Below are the code and all the weights of a small trained network. Each question names an input and a class and asks about switching units off, where a switched-off unit gives its printed mean instead of its output.

import numpy as np


def w(rows, s, z=0):
    codes = np.array(rows[::2]) - 128.0
    scale = np.full(codes.shape[1], s)
    scale[-1] = z or s
    return codes * scale


def f(y):
    return np.maximum(y, 0)


def log_softmax(a):
    a = a - a.max(-1, keepdims=True)
    return a - np.log(np.exp(a).sum(-1, keepdims=True))


def net(x, mask):
    res = np.array(x, float).reshape(1, 3) / 4 @ E
    y = f(res @ A[0][:, :-1].T + A[0][:, -1])
    res = res + np.where(mask, y, B[0][:, -1]) @ B[0][:, :-1]
    return log_softmax(res[-1] @ U[:, :-1].T + U[:, -1])


A, B = {}, {}
E = w([
[66,101,57,210,58,117,205,50,119,35],'x0',
[135,203,210,143,95,49,94,186,71,2],'x1',
[29,246,101,241,190,65,70,99,111,162],'x2',
],0.009)
A[0] = w([
[106,131,129,153,95,109,150,111,113,1,62],'n1',
[165,103,105,116,121,147,125,115,116,129,163],'n2',
[120,108,133,135,128,150,143,144,132,123,124],'n3',
[102,64,59,167,121,154,156,55,123,138,135],'n4',
[122,77,113,119,103,124,153,108,140,128,175],'n5',
[128,138,116,176,124,116,100,142,151,142,150],'n6',
[129,170,124,131,152,125,101,137,122,129,145],'n7',
[177,59,133,77,102,147,147,146,127,84,255],'n8',
[115,142,124,145,138,105,112,130,119,125,161],'n9',
[137,117,128,105,153,140,118,128,117,221,195],'n10',
[88,156,101,163,146,126,128,99,119,160,159],'n11',
[142,138,127,149,101,114,124,114,100,84,111],'n12',
[138,121,119,100,162,154,107,133,149,230,210],'n13',
[154,166,209,101,146,107,82,209,105,118,151],'n14',
[111,91,126,113,114,137,157,111,138,125,132],'n15',
],0.017,0.0074)
B[0] = w([
[111,26,142,205,152,110,84,156,107,157,219],'n1',
[143,133,121,133,121,179,138,146,130,119,170],'n2',
[156,135,125,123,136,147,122,132,120,136,144],'n3',
[134,176,111,117,91,147,174,26,197,116,227],'n4',
[150,142,138,141,115,212,151,106,125,121,183],'n5',
[113,160,116,140,126,106,137,113,105,153,169],'n6',
[128,184,132,120,142,151,104,154,81,123,177],'n7',
[181,4,147,58,95,182,137,173,192,95,245],'n8',
[115,170,146,129,145,136,117,132,98,146,172],'n9',
[106,60,129,189,146,109,103,155,107,120,213],'n10',
[72,145,119,134,129,43,145,69,144,141,203],'n11',
[113,98,135,150,156,124,122,163,130,148,173],'n12',
[100,55,159,211,144,107,100,152,105,154,235],'n13',
[144,193,105,2,121,89,129,171,128,106,255],'n14',
[160,144,113,144,131,184,136,125,131,136,167],'n15',
],0.022,0.02)
U = w([
[129,30,193,174,136,175,113,207,135,128,251],'0',
[112,122,131,233,192,85,84,127,29,157,147],'1',
[205,136,109,132,78,211,180,73,159,84,52],'2',
[96,205,106,133,106,106,184,43,163,141,106],'3',
[168,131,141,24,97,125,135,181,161,71,164],'4',
[108,254,134,90,164,125,129,165,63,127,2],'5',
],0.0087,0.00093)

Each question gives the input, the list of numbers given to net, and the class t.
The units are the neurons (one row each of A and B). Each row of codes is followed by its name. A weight is (code - 128) times the scale printed after its matrix; where a second scale follows, it is the last column's (A, B and U).
mask holds one flag per neuron, in row order. A switched-off neuron (its flag False) gives its mean, the last column of its row in B, instead of its output. The means were averaged over made-up inputs and are rounded, as every weight is.
A unit's drop is (log p(t) with every unit on - log p(t) with that unit switched off) / (log p(t) with every unit on - log p(t) with every unit switched off).
The circuit of an input: a set's keep is (log p(t) with only the set's units on - log p(t) with every unit switched off) / (log p(t) with every unit on - log p(t) with every unit switched off). Starting from the 12 units with the biggest drops (on a tie, the unit counted first), units are removed one at a time, each time the one whose removal leaves the highest keep (on an exact tie, the one counted first), for as long as the keep stays at least 0.8.
circuit, biggest first: the units of the circuit, biggest drop first
top k neurons: the k neurons with the biggest drops, biggest first
drop when u is switched off: that unit's drop, to one decimal
input [2,-7,0], class 2: circuit, biggest first -> [n4]
input [1,-4,0], class 2: top 2 neurons -> [n1; n4]
input [0,4,0], class 4: top 2 neurons -> [n13; n10]
input [0,4,-5], class 4: top 2 neurons -> [n13; n10]
input [-4,1,6], class 5: top 2 neurons -> [n1; n14]
input [0,2,-4], class 4: top 2 neurons -> [n13; n10]
input [0,-6,4], class 1: top 3 neurons -> [n13; n10; n14]
input [1,-8,-3], class 2: top 3 neurons -> [n4; n1; n5]
input [1,-6,5], class 3: top 2 neurons -> [n4; n1]
input [6,2,3], class 1: top 2 neurons -> [n1; n8]
input [5,0,-4], class 2: top 2 neurons -> [n13; n4]
input [1,7,7], class 1: top 2 neurons -> [n1; n4]
input [7,2,2], class 1: top 2 neurons -> [n1; n8]
input [-7,3,-5], class 4: circuit, biggest first -> [n14]
input [-2,4,-2], class 4: drop when n12 is switched off -> 0.0
input [2,-5,-4], class 2: drop when n4 is switched off -> 0.2
input [-4,3,0], class 4: drop when n14 is switched off -> 0.0
input [6,-1,3], class 3: drop when n4 is switched off -> 0.3
